Here is a tiny trained network, its code and every weight. The questions are about switching its units off for an input and a target symbol, where a switched-off unit gives its printed mean instead of its output.

import numpy as np


def w(rows, s, z=0):
    codes = np.array(rows[::2]) - 128.0
    scale = np.full(codes.shape[1], s)
    scale[-1] = z or s
    return codes * scale


def f(y):
    return np.maximum(y, 0)


def softmax(a):
    e = np.exp(a - a.max(-1, keepdims=True))
    return e / e.sum(-1, keepdims=True)


def log_softmax(a):
    a = a - a.max(-1, keepdims=True)
    return a - np.log(np.exp(a).sum(-1, keepdims=True))


def net(x, mask):
    ids = ['αγδηλξπφω'.index(c) for c in x.split()]
    T = len(ids)
    res = E[ids] + P[:T]
    u = 0
    for l in range(2):
        r = res
        for j in range(3):
            rows = slice(3 * j, 3 * j + 3)
            q, k, v = (r @ M[l][rows].T for M in (Q, K, V))
            z = softmax(np.where(np.tri(T) > 0, q @ k.T / 3**0.5, -1e9)) @ v
            o = O[l][rows]
            res = res + np.where(mask[u + j], z, o[:, -1]) @ o[:, :-1]
        u += 3
        y = f(res @ A[l][:, :-1].T + A[l][:, -1])
        res = res + np.where(mask[u : u + 4], y, B[l][:, -1]) @ B[l][:, :-1]
        u += 4
    return log_softmax(res[-1] @ U[:, :-1].T + U[:, -1])


Q, K, V, O, A, B = {}, {}, {}, {}, {}, {}
E = w([
[140,130,107,89,115,122,195,196,90,131,189],'α',
[170,153,90,167,243,128,146,160,234,149,142],'γ',
[92,87,110,184,56,160,55,185,104,171,184],'δ',
[107,99,134,165,107,80,149,117,138,102,212],'η',
[185,67,38,157,54,151,154,150,211,114,157],'λ',
[92,6,135,105,149,183,92,112,120,208,166],'ξ',
[105,148,87,68,136,131,89,57,201,163,127],'π',
[180,103,122,84,97,98,52,112,133,22,136],'φ',
[89,117,39,86,218,157,96,25,139,65,146],'ω',
],0.018)
P = w([
[61,149,119,139,122,65,139,228,126,148,40],'0',
[83,148,125,104,90,120,128,244,109,147,121],'1',
[108,158,129,85,78,115,143,216,114,159,133],'2',
[114,155,119,115,97,111,139,175,110,171,130],'3',
[125,134,95,122,124,120,122,166,111,155,153],'4',
[150,131,90,120,126,116,119,147,103,156,157],'5',
[170,130,84,126,134,108,118,116,102,158,157],'6',
[187,140,90,121,125,95,119,82,88,175,151],'7',
[208,127,84,125,145,98,109,66,89,167,175],'8',
[224,117,78,127,149,86,100,52,75,168,173],'9',
[248,126,69,145,123,67,92,30,79,193,156],'10',
],0.011)
Q[0] = w([
[133,166,49,121,129,57,174,123,123,174,239],'L0H1',
[131,214,245,131,183,149,135,94,218,97,28],'L0H1',
[83,145,118,190,136,107,193,109,146,131,140],'L0H1',
[211,66,2,150,135,125,76,151,165,233,192],'L0H2',
[140,106,67,154,56,99,120,145,172,94,229],'L0H2',
[161,95,160,89,156,100,168,79,226,88,8],'L0H2',
[108,101,175,90,119,71,94,128,153,161,172],'L0H3',
[133,144,142,130,113,111,164,175,175,132,90],'L0H3',
[108,174,198,152,155,70,81,167,155,148,174],'L0H3',
],0.0083)
K[0] = w([
[195,165,124,145,139,127,86,65,174,196,118],'L0H1',
[41,177,167,126,153,83,128,248,206,137,82],'L0H1',
[107,119,83,129,128,194,134,168,81,122,169],'L0H1',
[186,136,139,134,144,120,119,72,143,161,182],'L0H2',
[254,47,145,135,120,134,73,48,103,83,140],'L0H2',
[115,209,146,103,185,145,124,233,108,107,82],'L0H2',
[114,97,164,89,192,79,140,198,141,105,110],'L0H3',
[162,118,111,129,70,141,141,155,139,79,47],'L0H3',
[94,143,104,164,194,122,106,147,123,115,145],'L0H3',
],0.0092)
V[0] = w([
[208,42,51,152,7,91,111,124,191,66,25],'L0H1',
[170,158,45,79,114,114,161,218,3,81,30],'L0H1',
[88,122,223,134,90,76,103,165,163,237,184],'L0H1',
[250,91,155,122,147,181,77,188,99,86,33],'L0H2',
[134,112,128,79,186,244,161,72,168,129,120],'L0H2',
[75,83,64,189,92,194,6,143,194,180,94],'L0H2',
[94,144,138,190,104,83,116,108,134,129,48],'L0H3',
[127,131,182,109,98,166,115,152,149,126,133],'L0H3',
[33,114,166,56,153,40,85,166,171,170,140],'L0H3',
],0.0055)
O[0] = w([
[175,143,252,123,95,109,183,110,123,80,245,231],'L0H1',
[147,129,156,153,137,154,152,11,126,64,22,106],'L0H1',
[144,41,99,158,182,143,89,182,55,65,134,78],'L0H1',
[137,38,122,162,193,177,117,68,178,202,37,162],'L0H2',
[135,133,215,148,182,120,107,198,199,160,134,67],'L0H2',
[201,171,162,78,80,253,171,17,74,40,166,202],'L0H2',
[102,143,228,132,131,182,120,72,163,118,106,68],'L0H3',
[77,207,162,105,72,92,137,163,140,137,78,75],'L0H3',
[186,139,204,86,74,107,187,65,127,175,77,254],'L0H3',
],0.0063,0.0033)
A[0] = w([
[171,163,111,80,188,193,243,111,119,195,148,60],'L0N1',
[191,138,166,102,108,117,166,147,128,204,146,255],'L0N2',
[146,182,63,103,80,54,50,73,130,1,165,220],'L0N3',
[68,192,98,38,65,143,168,35,190,231,136,57],'L0N4',
],0.0051,0.00092)
B[0] = w([
[65,144,125,192,93,59,24,165,77,113,138,222],'L0N1',
[107,31,76,197,228,196,12,144,161,78,168,204],'L0N2',
[147,112,129,132,60,95,56,176,114,254,149,255],'L0N3',
[76,178,68,41,208,209,186,185,221,138,223,170],'L0N4',
],0.0064,0.007)
Q[1] = w([
[110,239,170,84,154,143,92,82,180,68,1],'L1H1',
[173,105,184,137,73,131,177,122,24,168,215],'L1H1',
[140,197,112,151,175,194,175,87,121,160,127],'L1H1',
[45,167,107,122,182,120,76,172,100,145,126],'L1H2',
[116,34,75,90,125,125,120,153,100,67,165],'L1H2',
[121,120,60,130,160,133,176,152,113,122,111],'L1H2',
[117,114,138,169,165,124,145,182,183,147,166],'L1H3',
[154,111,32,121,30,144,137,181,75,156,196],'L1H3',
[153,127,116,201,158,73,192,101,166,112,63],'L1H3',
],0.0089)
K[1] = w([
[69,76,186,132,80,171,237,171,158,131,74],'L1H1',
[192,126,100,118,117,112,83,83,91,157,177],'L1H1',
[86,134,179,119,129,158,151,141,133,152,163],'L1H1',
[107,112,109,171,164,105,107,178,159,101,85],'L1H2',
[170,153,162,110,139,159,79,102,139,141,157],'L1H2',
[77,140,113,99,109,160,127,133,101,130,118],'L1H2',
[138,130,101,134,243,143,130,130,167,170,110],'L1H3',
[169,46,101,134,173,114,70,37,147,254,217],'L1H3',
[90,84,128,170,148,192,205,143,106,80,112],'L1H3',
],0.0089)
V[1] = w([
[53,73,117,162,154,98,171,176,130,56,183],'L1H1',
[158,94,161,96,55,90,85,199,175,143,73],'L1H1',
[104,140,96,124,147,130,104,84,61,115,106],'L1H1',
[139,147,160,100,124,117,63,162,98,123,142],'L1H2',
[123,94,116,111,165,127,93,93,134,101,141],'L1H2',
[165,168,217,145,141,137,86,123,121,135,179],'L1H2',
[89,62,97,24,169,177,151,108,60,167,122],'L1H3',
[116,3,144,231,128,109,133,153,59,149,117],'L1H3',
[67,133,111,47,126,2,162,128,113,36,154],'L1H3',
],0.0067)
O[1] = w([
[221,202,185,152,67,123,91,129,108,158,164,55],'L1H1',
[118,41,166,144,176,69,146,71,81,60,165,253],'L1H1',
[108,140,3,118,140,175,114,23,93,155,223,55],'L1H1',
[126,172,124,181,191,114,157,41,67,65,109,217],'L1H2',
[74,139,168,68,254,30,109,90,109,169,137,165],'L1H2',
[95,217,172,145,106,139,112,80,140,162,110,198],'L1H2',
[174,50,178,48,200,87,173,90,161,236,139,38],'L1H3',
[96,158,164,120,100,103,206,160,123,252,137,88],'L1H3',
[139,86,101,105,46,52,149,121,186,106,146,32],'L1H3',
],0.0067,0.0038)
A[1] = w([
[122,141,170,109,165,81,175,76,128,135,171,196],'L1N1',
[67,204,254,194,102,219,110,111,111,102,208,28],'L1N2',
[134,70,167,68,150,159,152,32,146,125,109,149],'L1N3',
[165,168,160,26,148,147,97,128,207,115,81,4],'L1N4',
],0.0049,0.0025)
B[1] = w([
[212,152,101,123,148,254,91,227,137,90,167,235],'L1N1',
[161,187,155,213,173,115,158,20,242,117,71,187],'L1N2',
[110,157,123,116,111,92,93,249,126,157,137,253],'L1N3',
[97,165,110,212,111,89,176,111,110,186,117,178],'L1N4',
],0.0092,0.0036)
U = w([
[191,92,90,125,135,122,202,120,173,197,128,170],'α',
[163,154,72,188,156,169,132,210,129,162,106,155],'γ',
[174,147,75,130,115,201,162,83,87,192,139,170],'δ',
[94,140,114,158,63,131,125,165,137,199,205,2],'η',
[175,155,163,129,105,174,154,127,201,163,197,30],'λ',
[204,116,170,91,137,174,167,153,167,218,167,134],'ξ',
[233,91,148,89,121,121,59,102,123,141,124,175],'π',
[49,50,150,183,192,144,209,110,170,142,253,122],'φ',
[116,122,84,63,98,187,138,125,245,178,202,179],'ω',
],0.0058,0.003)

Each question gives the input, a string of symbols that net reads in full, and the target symbol t.
The units are the heads (3 rows each of Q, K, V and O) and the neurons (one row each of A and B). Each row of codes is followed by its name. A weight is (code - 128) times the scale printed after its matrix; where a second scale follows, it is the last column's (O, A, B and U).
mask holds one flag per unit, layer by layer, with each layer's heads first. A switched-off unit (its flag False) gives its mean, the last column of its rows in O or B, instead of its output. The means were averaged over made-up inputs and are rounded, as every weight is.
A unit's drop is (log p(t) with every unit on - log p(t) with that unit switched off) / (log p(t) with every unit on - log p(t) with every unit switched off).
The circuit of an input: a set's keep is (log p(t) with only the set's units on - log p(t) with every unit switched off) / (log p(t) with every unit on - log p(t) with every unit switched off). Starting from the 12 units with the biggest drops (on a tie, the unit counted first), units are removed one at a time, each time the one whose removal leaves the highest keep (on an exact tie, the one counted first), for as long as the keep stays at least 0.8.
circuit, biggest first: the units of the circuit, biggest drop first
k most important neurons: the k neurons with the biggest drops, biggest first
k most important neurons of layer l: the k neurons of layer l with the biggest drops, biggest first
heads that matter: for each layer, one digit per head in row order, 1 if its drop is at least 0.15 and else 0, layers parted by /
input γ π η γ η γ α, target η: circuit, biggest first	[L0H2; L0N3; L1H3]
input φ γ γ γ ξ γ α δ, target δ: most important neuron of layer 0	[L0N3]
input γ γ η γ λ γ α, target λ: circuit, biggest first	[L0H1; L1N2; L0H2; L1H2]
input η γ φ γ γ η γ ξ ω γ λ, target ω: heads that matter	100 / 100
input η λ γ η, target λ: heads that matter	100 / 100
input ω π φ η φ α α η π, target ω: heads that matter	000 / 000
input α φ δ, target φ: circuit, biggest first	[L1H1; L0N3]
input α γ δ λ φ π γ α, target π: 4 most important neurons	[L0N4; L0N3; L0N1; L0N2]
input λ ω γ η, target ω: 2 most important neurons of layer 0	[L0N3; L0N4]
input δ γ γ δ π δ, target π: heads that matter	000 / 001
input δ γ γ δ α, target δ: circuit, biggest first	[L0H2; L0H1; L1H1]
input γ ω γ φ γ π φ γ π η, target π: circuit, biggest first	[L0N4; L1H3]
input ω γ ω α φ γ γ γ ω γ α, target ω: heads that matter	100 / 100
input η γ ξ η γ φ γ λ, target φ: circuit, biggest first	[L0H1; L0N3; L1H1]
input φ δ φ α λ γ ξ α, target ξ: circuit, biggest first	[L1H3]
input γ α δ ξ λ, target ξ: circuit, biggest first	[L1H3; L0H1]
input η δ η φ φ π γ γ δ α, target δ: circuit, biggest first	[L0H2; L1H1]
input γ ξ γ γ λ, target λ: heads that matter	110 / 100
input η δ γ φ γ γ φ γ ω, target ω: circuit, biggest first	[L0N4; L0H1]
input η φ γ ω ω γ ξ α ω, target ω: circuit, biggest first	[L0H1; L0N4]
input η γ γ η λ φ η δ ξ ξ, target ξ: most important neuron of layer 1	[L1N1]
input γ ξ γ η, target ξ: heads that matter	100 / 001
input ξ η φ α ξ δ π ξ, target π: heads that matter	110 / 001
input λ φ φ γ γ ω π γ λ, target π: 2 most important neurons	[L0N4; L0N3]
input γ η γ φ λ γ η, target λ: 2 most important neurons	[L1N2; L0N2]
input α η γ α η η π γ γ ω δ, target ω: 2 most important neurons of layer 0	[L0N3; L0N4]
input α η α γ λ δ, target λ: most important neuron of layer 1	[L1N2]
input π φ γ γ δ φ ξ, target φ: 3 most important neurons	[L0N3; L0N2; L0N4]
